Below is a small trained network, with its code and all its weights. Each question gives an input and a target symbol and asks what happens when units are switched off, that is, made to give their printed mean instead of their output.

import numpy as np


def w(rows, s, z=0):
    codes = np.array(rows[::2]) - 128.0
    scale = np.full(codes.shape[1], s)
    scale[-1] = z or s
    return codes * scale


def f(y):
    return np.maximum(y, 0)


def softmax(a):
    e = np.exp(a - a.max(-1, keepdims=True))
    return e / e.sum(-1, keepdims=True)


def log_softmax(a):
    a = a - a.max(-1, keepdims=True)
    return a - np.log(np.exp(a).sum(-1, keepdims=True))


def net(x, mask):
    ids = ['Δεζθλμξτ'.index(c) for c in x.split()]
    T = len(ids)
    res = E[ids] + P[:T]
    u = 0
    for l in range(2):
        q, k, v = (res @ M[l].T for M in (Q, K, V))
        z = softmax(np.where(np.tri(T) > 0, q @ k.T / 2**0.5, -1e9)) @ v
        res = res + np.where(mask[u], z, O[l][:, -1]) @ O[l][:, :-1]
        u += 1
        y = f(res @ A[l][:, :-1].T + A[l][:, -1])
        res = res + np.where(mask[u : u + 16], y, B[l][:, -1]) @ B[l][:, :-1]
        u += 16
    return log_softmax(res[-1] @ U[:, :-1].T + U[:, -1])


Q, K, V, O, A, B = {}, {}, {}, {}, {}, {}
E = w([
[102,204,197],'Δ',
[46,210,79],'ε',
[106,75,68],'ζ',
[147,173,190],'θ',
[48,132,236],'λ',
[49,132,87],'μ',
[129,234,9],'ξ',
[210,176,87],'τ',
],0.015)
P = w([
[51,168,249],'0',
[87,141,234],'1',
[125,173,178],'2',
[160,209,159],'3',
[170,245,142],'4',
[156,254,137],'5',
],0.0032)
Q[0] = w([
[100,49,53],'0.h0',
[150,8,219],'0.h0',
],0.011)
K[0] = w([
[1,82,142],'0.h0',
[36,236,201],'0.h0',
],0.0098)
V[0] = w([
[55,195,130],'0.h0',
[86,254,139],'0.h0',
],0.0062)
O[0] = w([
[250,93,17,183],'0.h0',
[169,72,2,255],'0.h0',
],0.005,0.0054)
A[0] = w([
[142,105,203,204],'0.n0',
[135,43,136,164],'0.n1',
[75,105,39,155],'0.n2',
[130,177,86,41],'0.n3',
[98,157,162,6],'0.n4',
[110,218,158,36],'0.n5',
[155,182,138,126],'0.n6',
[131,183,135,75],'0.n7',
[95,161,69,50],'0.n8',
[91,134,172,21],'0.n9',
[9,102,142,85],'0.n10',
[140,81,44,87],'0.n11',
[30,165,155,91],'0.n12',
[151,156,76,96],'0.n13',
[97,121,85,187],'0.n14',
[149,140,126,94],'0.n15',
],0.012,0.0016)
B[0] = w([
[122,139,39,144],'0.n0',
[101,225,168,133],'0.n1',
[155,218,231,242],'0.n2',
[105,64,140,246],'0.n3',
[115,60,117,137],'0.n4',
[33,34,113,180],'0.n5',
[142,48,101,196],'0.n6',
[92,64,133,182],'0.n7',
[61,99,226,242],'0.n8',
[113,124,17,138],'0.n9',
[248,110,254,155],'0.n10',
[158,181,215,218],'0.n11',
[159,133,62,158],'0.n12',
[151,89,122,255],'0.n13',
[137,177,196,191],'0.n14',
[151,102,138,154],'0.n15',
],0.0085,0.009)
Q[1] = w([
[113,93,177],'1.h0',
[205,250,145],'1.h0',
],0.018)
K[1] = w([
[210,57,152],'1.h0',
[137,246,113],'1.h0',
],0.012)
V[1] = w([
[239,213,2],'1.h0',
[27,64,235],'1.h0',
],0.0051)
O[1] = w([
[86,1,198,4],'1.h0',
[157,231,53,231],'1.h0',
],0.0061,0.0044)
A[1] = w([
[95,73,66,24],'1.n0',
[157,132,93,104],'1.n1',
[79,69,147,253],'1.n2',
[144,135,154,182],'1.n3',
[174,110,175,69],'1.n4',
[174,106,99,54],'1.n5',
[65,114,119,175],'1.n6',
[141,116,120,213],'1.n7',
[142,167,168,93],'1.n8',
[151,108,120,90],'1.n9',
[153,162,130,137],'1.n10',
[43,209,110,133],'1.n11',
[254,144,97,131],'1.n12',
[133,36,117,27],'1.n13',
[145,90,68,53],'1.n14',
[177,143,132,157],'1.n15',
],0.011,0.0028)
B[1] = w([
[138,82,226,138],'1.n0',
[92,148,134,149],'1.n1',
[138,56,82,213],'1.n2',
[180,137,148,207],'1.n3',
[171,141,123,191],'1.n4',
[99,134,196,153],'1.n5',
[173,161,54,170],'1.n6',
[143,109,86,154],'1.n7',
[147,148,207,247],'1.n8',
[147,131,177,141],'1.n9',
[111,147,156,211],'1.n10',
[69,10,84,211],'1.n11',
[92,132,45,254],'1.n12',
[78,164,195,159],'1.n13',
[99,131,219,153],'1.n14',
[168,168,121,212],'1.n15',
],0.012,0.0067)
U = w([
[211,79,131,150],'Δ',
[73,126,192,62],'ε',
[67,145,135,111],'ζ',
[217,134,78,142],'θ',
[239,76,125,80],'λ',
[163,114,142,2],'μ',
[198,133,176,195],'ξ',
[213,2,192,163],'τ',
],0.01,0.0025)

Each question gives the input, a string of symbols that net reads in full, and the target symbol t.
The units are the heads (2 rows each of Q, K, V and O) and the neurons (one row each of A and B). Each row of codes is followed by its name. A weight is (code - 128) times the scale printed after its matrix; where a second scale follows, it is the last column's (O, A, B and U).
mask holds one flag per unit, layer by layer, with each layer's heads first. A switched-off unit (its flag False) gives its mean, the last column of its rows in O or B, instead of its output. The means were averaged over made-up inputs and are rounded, as every weight is.
A unit's drop is (log p(t) with every unit on - log p(t) with that unit switched off) / (log p(t) with every unit on - log p(t) with every unit switched off).
The circuit of an input: a set's keep is (log p(t) with only the set's units on - log p(t) with every unit switched off) / (log p(t) with every unit on - log p(t) with every unit switched off). Starting from the 12 units with the biggest drops (on a tie, the unit counted first), units are removed one at a time, each time the one whose removal leaves the highest keep (on an exact tie, the one counted first), for as long as the keep stays at least 0.8.
circuit, biggest first: the units of the circuit, biggest drop first
most important unit: the unit with the biggest drop
top k neurons: the k neurons with the biggest drops, biggest first
top k neurons in layer l: the k neurons of layer l with the biggest drops, biggest first
drop of u: that unit's drop, to one decimal
input ξ ξ τ ζ ξ ξ, target ζ: top 2 neurons in layer 0 : 0.n5, 0.n3
input τ λ ξ, target τ: most important unit : 0.n8
input λ τ ξ ξ τ, target θ: circuit, biggest first : 1.n12, 0.n8
input μ λ λ ξ, target ξ: circuit, biggest first : 0.h0, 0.n11, 0.n2, 1.n8
input ζ λ ξ, target ζ: circuit, biggest first : 0.h0, 1.h0, 0.n5, 1.n11
input τ μ θ ζ τ τ, target τ: top 2 neurons : 0.n2, 0.n8
input ζ μ ζ ζ ξ Δ, target ζ: top 3 neurons : 0.n3, 0.n13, 0.n5
input θ ξ ε ξ τ Δ, target τ: top 2 neurons : 1.n0, 0.n8
input ε λ Δ τ Δ, target τ: top 4 neurons in layer 0 : 0.n8, 0.n2, 0.n12, 0.n11
input ξ τ Δ θ ε ε, target τ: top 2 neurons in layer 0 : 0.n2, 0.n8
input Δ ξ ξ ξ τ, target θ: top 2 neurons in layer 0 : 0.n5, 0.n8
input τ ξ λ ε ξ, target τ: top 2 neurons in layer 1 : 1.n2, 1.n12
input ε λ μ, target ξ: top 2 neurons in layer 0 : 0.n10, 0.n5
input ξ μ τ θ τ τ, target τ: most important unit : 0.h0
input τ ξ Δ ε, target τ: top 2 neurons in layer 1 : 1.n2, 1.n12
input ξ ξ θ, target θ: top 2 neurons : 0.n3, 0.n8
input λ λ ξ μ τ ζ, target ξ: top 2 neurons in layer 0 : 0.n11, 0.n5
input λ θ ξ, target ξ: drop of 0.n2 : 0.2
input λ λ Δ ξ ξ θ, target θ: drop of 1.n8 : 0.1
input λ μ ξ ξ ξ λ, target θ: drop of 0.h0 : 0.1
